Here is a tiny trained network, its code and every weight. The questions are about switching its units off for an input and a class, where a switched-off unit gives its printed mean instead of its output.

import numpy as np


def w(rows, s, z=0):
    codes = np.array(rows[::2]) - 128.0
    scale = np.full(codes.shape[1], s)
    scale[-1] = z or s
    return codes * scale


def norm(h):
    return h / np.sqrt((h * h).mean(-1, keepdims=True) + 1e-5)


def f(y):
    return y / 2 * (1 + np.tanh(0.7978845608 * (y + 0.044715 * y**3)))


def log_softmax(a):
    a = a - a.max(-1, keepdims=True)
    return a - np.log(np.exp(a).sum(-1, keepdims=True))


def net(x, mask):
    res = np.array(x, float).reshape(1, 3) / 4 @ E
    u = 0
    for l in range(3):
        y = f(norm(res) @ A[l][:, :-1].T + A[l][:, -1])
        res = res + np.where(mask[u : u + 9], y, B[l][:, -1]) @ B[l][:, :-1]
        u += 9
    return log_softmax(norm(res)[-1] @ U[:, :-1].T + U[:, -1])


A, B = {}, {}
E = w([
[116,68,210,168,187],'x0',
[105,76,92,223,72],'x1',
[179,47,163,107,3],'x2',
],0.0061)
A[0] = w([
[104,108,105,143,75,102],'0.n0',
[149,124,99,170,151,93],'0.n1',
[232,168,154,2,139,252],'0.n2',
[133,140,98,111,132,79],'0.n3',
[158,105,142,126,172,159],'0.n4',
[214,99,167,131,101,200],'0.n5',
[119,106,206,134,201,104],'0.n6',
[135,106,95,193,106,56],'0.n7',
[119,100,111,176,155,76],'0.n8',
],0.0092,0.0019)
B[0] = w([
[131,167,208,166,145,160],'0.n0',
[107,145,69,137,26,133],'0.n1',
[60,24,103,79,135,254],'0.n2',
[51,152,85,148,111,127],'0.n3',
[139,147,129,84,188,150],'0.n4',
[104,89,217,88,145,201],'0.n5',
[197,131,45,123,136,202],'0.n6',
[82,138,139,227,31,157],'0.n7',
[145,183,3,164,46,147],'0.n8',
],0.0057,0.0059)
A[1] = w([
[144,69,166,50,74,251],'1.n0',
[80,254,156,64,101,207],'1.n1',
[152,46,150,60,103,165],'1.n2',
[121,27,111,154,177,188],'1.n3',
[186,113,111,138,57,111],'1.n4',
[215,188,190,97,176,190],'1.n5',
[140,112,160,153,67,60],'1.n6',
[117,123,161,59,244,141],'1.n7',
[44,214,132,134,148,166],'1.n8',
],0.007,0.0016)
B[1] = w([
[168,108,151,100,154,254],'1.n0',
[65,83,55,144,81,150],'1.n1',
[91,75,108,74,193,234],'1.n2',
[179,141,63,93,194,206],'1.n3',
[127,99,171,177,213,159],'1.n4',
[108,140,150,111,24,141],'1.n5',
[86,160,99,185,178,163],'1.n6',
[166,123,156,185,2,235],'1.n7',
[157,111,132,74,123,159],'1.n8',
],0.008,0.0043)
A[2] = w([
[157,103,166,121,78,7],'2.n0',
[173,183,51,130,145,133],'2.n1',
[111,126,132,67,78,177],'2.n2',
[78,167,75,112,135,147],'2.n3',
[79,155,75,107,94,163],'2.n4',
[148,201,113,109,120,148],'2.n5',
[123,95,135,9,106,121],'2.n6',
[174,143,63,203,95,66],'2.n7',
[174,125,71,103,159,113],'2.n8',
],0.013,0.0016)
B[2] = w([
[184,136,190,187,221,145],'2.n0',
[184,153,187,108,169,189],'2.n1',
[214,89,47,66,181,176],'2.n2',
[182,45,106,113,193,167],'2.n3',
[159,34,126,145,166,177],'2.n4',
[24,99,195,102,45,149],'2.n5',
[106,104,2,155,142,254],'2.n6',
[98,164,118,105,61,212],'2.n7',
[129,156,133,117,166,174],'2.n8',
],0.0067,0.0087)
U = w([
[151,7,39,35,183,172],'0',
[54,145,133,87,136,4],'1',
[128,62,221,168,133,148],'2',
[60,163,86,216,46,169],'3',
[204,208,118,115,203,137],'4',
[139,206,214,41,65,125],'5',
[38,154,131,75,136,1],'6',
],0.015,0.0088)

Each question gives the input, the list of numbers given to net, and the class t.
The units are the neurons (one row each of A and B). Each row of codes is followed by its name. A weight is (code - 128) times the scale printed after its matrix; where a second scale follows, it is the last column's (A, B and U).
mask holds one flag per neuron, layer by layer. A switched-off neuron (its flag False) gives its mean, the last column of its row in B, instead of its output. The means were averaged over made-up inputs and are rounded, as every weight is.
A unit's drop is (log p(t) with every unit on - log p(t) with that unit switched off) / (log p(t) with every unit on - log p(t) with every unit switched off).
top k neurons: the k neurons with the biggest drops, biggest first
top k neurons in layer l: the k neurons of layer l with the biggest drops, biggest first
drop of u: that unit's drop, to one decimal
input [8,-1,-1], class 5: top neuron -> [0.n2]
input [-3,2,5], class 2: top 2 neurons in layer 1 -> [1.n4 1.n6]
input [2,1,-1], class 4: top 2 neurons in layer 0 -> [0.n6 0.n0]
input [0,3,8], class 2: top 2 neurons -> [0.n2 0.n0]
input [8,4,0], class 4: top 2 neurons -> [1.n3 1.n7]
input [8,-4,-3], class 4: top 2 neurons in layer 0 -> [0.n7 0.n0]
input [6,-4,-2], class 4: top 2 neurons in layer 1 -> [1.n7 1.n2]
input [6,7,-7], class 4: top 2 neurons -> [1.n7 2.n1]
input [8,2,1], class 4: top 3 neurons in layer 0 -> [0.n2 0.n6 0.n8]
input [8,1,-6], class 4: top 2 neurons in layer 2 -> [2.n1 2.n8]
input [4,3,4], class 2: top 2 neurons -> [0.n2 2.n6]
input [-6,4,7], class 2: top 2 neurons -> [0.n2 1.n4]
input [4,6,2], class 3: drop of 0.n8 -> 0.1
input [6,4,8], class 2: drop of 2.n2 -> 0.1
input [6,-6,-8], class 5: top neuron -> [1.n7]
input [-5,7,8], class 2: top 2 neurons in layer 2 -> [2.n6 2.n0]
input [6,-2,-1], class 4: drop of 1.n7 -> -0.1
